[[122 124 115 115 130 128 134 131 122]
 [131 128 117 122 132 118 121 142 104]
 [135 136 144 125 131 145 128 130 124]
 [118 119 119 114 120 146 146 128 119]
 [126 124 115 124 135 131 136 130 130]
 [119 120 114 125 126 137 126 137 131]
 [120 118 129 122 121 129 133 125 125]]
->
[[122 115 130 134 122]
 [131 117 132 121 104]
 [135 144 131 128 124]
 [118 119 120 146 119]
 [126 115 135 136 130]
 [119 114 126 126 131]
 [120 129 121 133 125]]

[[124 126 144 122 138 128 124 117 145 122 145]
 [122 120 135 126 134 123 124 119 136 122 133]
 [134 122 121 127 117 126 131 136 116 130 119]
 [132 136 133 132 124 132 127 133 127 125 127]
 [112 112 132 140 127 125 106 119 129 122 132]
 [135 125 127 143 123 121 126 132 124 126 116]
 [128 133 128 108 136 147 140 124 126 128 139]
 [134 125 134 128 131 129 132 119 129 127 130]]
->
[[124 144 138 124 145 145]
 [122 135 134 124 136 133]
 [134 121 117 131 116 119]
 [132 133 124 127 127 127]
 [112 132 127 106 129 132]
 [135 127 123 126 124 116]
 [128 128 136 140 126 139]
 [134 134 131 132 129 130]]

[[121 118 131 136]
 [131 136 112 133]
 [127 121 141 123]
 [121 117 134 136]
 [121 130 101 152]
 [121 119 131 136]
 [121 130 101 154]
 [136 135 132 116]
 [133 137 124 124]
 [126 121 140 122]]
->
[[121 131]
 [131 112]
 [127 141]
 [121 134]
 [121 101]
 [121 131]
 [121 101]
 [136 132]
 [133 124]
 [126 140]]

[[137 142 116 134 131 141 143 119 127 120]
 [125 133 126 127 126 127 125 124 129 123]
 [138 126 112 116 110 141 152 137 118 124]
 [127 122 127 132 130 119 143 138 135 103]
 [134 140 136 128 133 149 109 113 102 151]
 [128 129 133 126 131 128 124 128 122 130]]
->
[[137 116 131 143 127]
 [125 126 126 125 129]
 [138 112 110 152 118]
 [127 127 130 143 135]
 [134 136 133 109 102]
 [128 133 131 124 122]]

[[142 148 135 114 134 133]
 [129 130 138 103 136 123]
 [127 134 144 102 120 119]]
->
[[142 135 134]
 [129 138 136]
 [127 144 120]]

[[121 130 113 112 131 120 122 122 104 145]
 [119 131 116 134 111 137 131 125 134 123]]
->
[[121 113 131 122 104]
 [119 116 111 131 134]]

[[126 128 126 128 133 127 127 135 133 132 134 121 128 121 122 134]
 [129 118 122 117 113 123 127 120 118 120 115 143 123 134 133 120]
 [145 135 135 134 120 143 141 108 121 127 117 145 140 150 151 108]
 [138 132 123 131 138 140 141 136 145 146 144 118 142 121 129 132]
 [131 128 126 127 128 131 131 127 130 131 130 126 131 127 129 126]]
->
[[126 126 133 127 133 134 128 122]
 [129 122 113 127 118 115 123 133]
 [145 135 120 141 121 117 140 151]
 [138 123 138 141 145 144 142 129]
 [131 126 128 131 130 130 131 129]]

[[133 157 124 144 108 145 131 141 113 126 131 123 134 136 129 131]
 [114 148 131 144 134 150 136 118 125 146 133 132 135 129 147 156]
 [134 115 132 107 118 111 121 120 133 123 136 118 117 119 119 112]
 [141 119 130 107 115 111 127 116 133 119 119 132 110 119 114 106]]
->
[[133 124 108 131 113 131 134 129]
 [114 131 134 136 125 133 135 147]
 [134 132 118 121 133 136 117 119]
 [141 130 115 127 133 119 110 114]]

[[149 120 132 127 151 134 126 125 120]
 [133 127 151 134 130 125 130 131 118]]
->
[[149 132 151 126 120]
 [133 151 130 130 118]]
---
[[148 135 129]
 [117 157 103]]
->
[129 157]

[[129 127 130]
 [131 125 136]
 [126 130 118]
 [133 123 144]
 [122 135 105]]
->
[130 125 126]

[[111 119 138]
 [149 132 123]
 [150 149 127]
 [130 142 113]]
->
[138 132 150]

[[137 114 138]
 [101 155 148]]
->
[138 155]

[[133 121 131 145 119]
 [106 113 122 114 117]
 [138 125 121 100 125]
 [101 130 120 101 113]]
->
[119 114 121 130]

[[149 145 129]
 [118 128 149]]
->
[129 128]

[[131 128 126 132]
 [132 130 130 121]
 [ 99 147 135 126]
 [152 115 123 115]
 [126 125 121 119]]
->
[132 130 147 152]

[[133 136 126 106]
 [143 142 136 112]
 [140 132 126 110]
 [112 108 128 157]
 [114 110 130 144]]
->
[106 136 132 112]

[[129 102]
 [130 137]]
->
[102 130]
---
[[116 114 123 123]
 [ 99 153 123 130]
 [127 108 143 130]]
->
[[116 114]
 [ 99 153]]

[[ 99 128 145]
 [120 126 126]
 [130 116 130]
 [130 117 151]
 [135 107 131]]
->
[[ 99 128]
 [120 126]]

[[132 126]
 [130 151]
 [146 139]
 [116 116]]
->
[[132 126]
 [130 151]]

[[125 145 120 127 106]
 [120 133 147 144 101]
 [127 103 108 115 147]]
->
[[125 145]
 [120 133]]

[[124 129 125 129 127]
 [107 130 108 129 127]
 [124 129 125 129 127]
 [124 129 125 129 127]]
->
[[124 129]
 [107 130]]

[[106 122 130 127 129]
 [106 116 130 127 129]]
->
[[106 122]
 [106 116]]

[[139 102]
 [130 139]
 [136 135]
 [124 131]
 [112 133]]
->
[[139 102]
 [130 139]]
